Below is a small trained network, with its code and all its weights. Each question gives an input and a class and asks what happens when units are switched off, that is, made to give their printed mean instead of their output.

import numpy as np


def w(rows, s, z=0):
    codes = np.array(rows[::2]) - 128.0
    scale = np.full(codes.shape[1], s)
    scale[-1] = z or s
    return codes * scale


def f(y):
    return y / 2 * (1 + np.tanh(0.7978845608 * (y + 0.044715 * y**3)))


def log_softmax(a):
    a = a - a.max(-1, keepdims=True)
    return a - np.log(np.exp(a).sum(-1, keepdims=True))


def net(x, mask):
    res = np.array(x, float).reshape(1, 6) / 4 @ E
    y = f(res @ A[0][:, :-1].T + A[0][:, -1])
    res = res + np.where(mask, y, B[0][:, -1]) @ B[0][:, :-1]
    return log_softmax(res[-1] @ U[:, :-1].T + U[:, -1])


A, B = {}, {}
E = w([
[169,112,104,162,126,158,135,123,136],'x0',
[192,160,178,80,153,156,143,39,90],'x1',
[178,5,135,83,96,48,105,109,164],'x2',
[147,104,128,160,140,153,128,124,129],'x3',
[164,209,196,142,105,138,54,146,242],'x4',
[161,118,117,144,102,159,142,134,125],'x5',
],0.015)
A[0] = w([
[116,215,191,168,144,190,123,141,151,120],'n0',
[122,135,147,121,157,153,165,96,122,100],'n1',
[124,103,107,159,131,114,135,195,141,202],'n2',
[150,115,150,115,108,121,105,119,199,73],'n3',
[175,163,161,113,157,140,124,151,130,102],'n4',
[177,125,165,137,119,87,77,140,155,79],'n5',
[88,97,87,147,125,118,162,110,108,171],'n6',
[101,185,127,145,136,190,109,126,198,160],'n7',
[173,134,161,115,99,100,88,155,165,65],'n8',
[83,147,149,190,113,147,148,188,173,140],'n9',
[159,167,191,111,123,156,117,5,88,158],'n10',
[170,95,124,50,139,126,135,42,98,122],'n11',
[88,111,109,148,130,129,118,169,151,250],'n12',
[138,117,138,124,108,114,147,53,117,137],'n13',
[175,197,154,115,143,153,95,52,100,119],'n14',
[63,180,68,139,169,191,177,132,54,253],'n15',
[93,50,85,125,109,107,133,143,145,152],'n16',
],0.014,0.0066)
B[0] = w([
[120,81,81,2,115,95,46,146,132,227],'n0',
[145,96,136,141,188,112,129,137,155,156],'n1',
[110,151,104,91,87,73,19,165,72,174],'n2',
[124,170,245,189,109,101,136,172,141,170],'n3',
[142,125,122,95,155,152,105,171,128,163],'n4',
[144,151,204,167,126,119,153,209,71,171],'n5',
[150,69,154,133,133,53,199,165,120,181],'n6',
[66,140,78,73,118,140,96,153,110,205],'n7',
[150,168,179,170,99,120,121,158,124,173],'n8',
[45,140,98,131,92,154,79,82,150,187],'n9',
[243,113,105,103,233,143,162,143,131,219],'n10',
[102,148,119,129,209,129,239,12,145,197],'n11',
[144,155,86,145,11,121,75,175,152,178],'n12',
[121,130,157,106,168,123,214,119,214,161],'n13',
[221,132,154,78,139,146,125,190,171,204],'n14',
[176,198,237,217,152,97,71,185,30,251],'n15',
[180,52,64,96,105,43,64,128,108,190],'n16',
],0.009,0.027)
U = w([
[123,174,190,251,71,84,70,165,79,205],'0',
[211,66,106,32,133,69,85,156,105,154],'1',
[209,202,229,182,179,143,121,149,108,126],'2',
[142,96,140,141,167,122,180,35,132,4],'3',
[51,194,100,109,91,193,54,130,132,92],'4',
],0.011,0.0028)

Each question gives the input, the list of numbers given to net, and the class t.
The units are the neurons (one row each of A and B). Each row of codes is followed by its name. A weight is (code - 128) times the scale printed after its matrix; where a second scale follows, it is the last column's (A, B and U).
mask holds one flag per neuron, in row order. A switched-off neuron (its flag False) gives its mean, the last column of its row in B, instead of its output. The means were averaged over made-up inputs and are rounded, as every weight is.
A unit's drop is (log p(t) with every unit on - log p(t) with that unit switched off) / (log p(t) with every unit on - log p(t) with every unit switched off).
The circuit of an input: a set's keep is (log p(t) with only the set's units on - log p(t) with every unit switched off) / (log p(t) with every unit on - log p(t) with every unit switched off). Starting from the 12 units with the biggest drops (on a tie, the unit counted first), units are removed one at a time, each time the one whose removal leaves the highest keep (on an exact tie, the one counted first), for as long as the keep stays at least 0.8.
circuit, biggest first: the units of the circuit, biggest drop first
k most important neurons: the k neurons with the biggest drops, biggest first
drop when u is switched off: that unit's drop, to one decimal
input [6,8,0,2,2,1], class 1: circuit, biggest first : (n15)
input [-3,0,-7,8,8,2], class 4: 3 most important neurons : (n9; n7; n16)
input [1,1,-8,4,1,7], class 1: 3 most important neurons : (n0; n7; n3)
input [-5,-2,0,-6,8,2], class 4: 4 most important neurons : (n15; n7; n0; n9)
input [-6,-6,2,4,8,-3], class 0: 2 most important neurons : (n3; n5)
input [5,-6,1,3,5,-4], class 0: 2 most important neurons : (n3; n5)
input [3,5,1,-2,-3,-5], class 3: 2 most important neurons : (n11; n15)
input [-6,8,2,-1,1,2], class 2: 3 most important neurons : (n14; n0; n10)
input [-6,-5,0,7,5,3], class 4: 2 most important neurons : (n15; n9)
input [-4,1,1,-3,-2,0], class 3: 2 most important neurons : (n0; n15)
input [1,-2,-1,3,-8,3], class 0: drop when n15 is switched off : 0.5
input [4,2,3,2,1,-3], class 2: drop when n0 is switched off : 0.3
input [5,0,-5,-2,3,-1], class 4: drop when n15 is switched off : 0.0
input [5,3,7,-1,-8,6], class 3: circuit, biggest first : (n11)
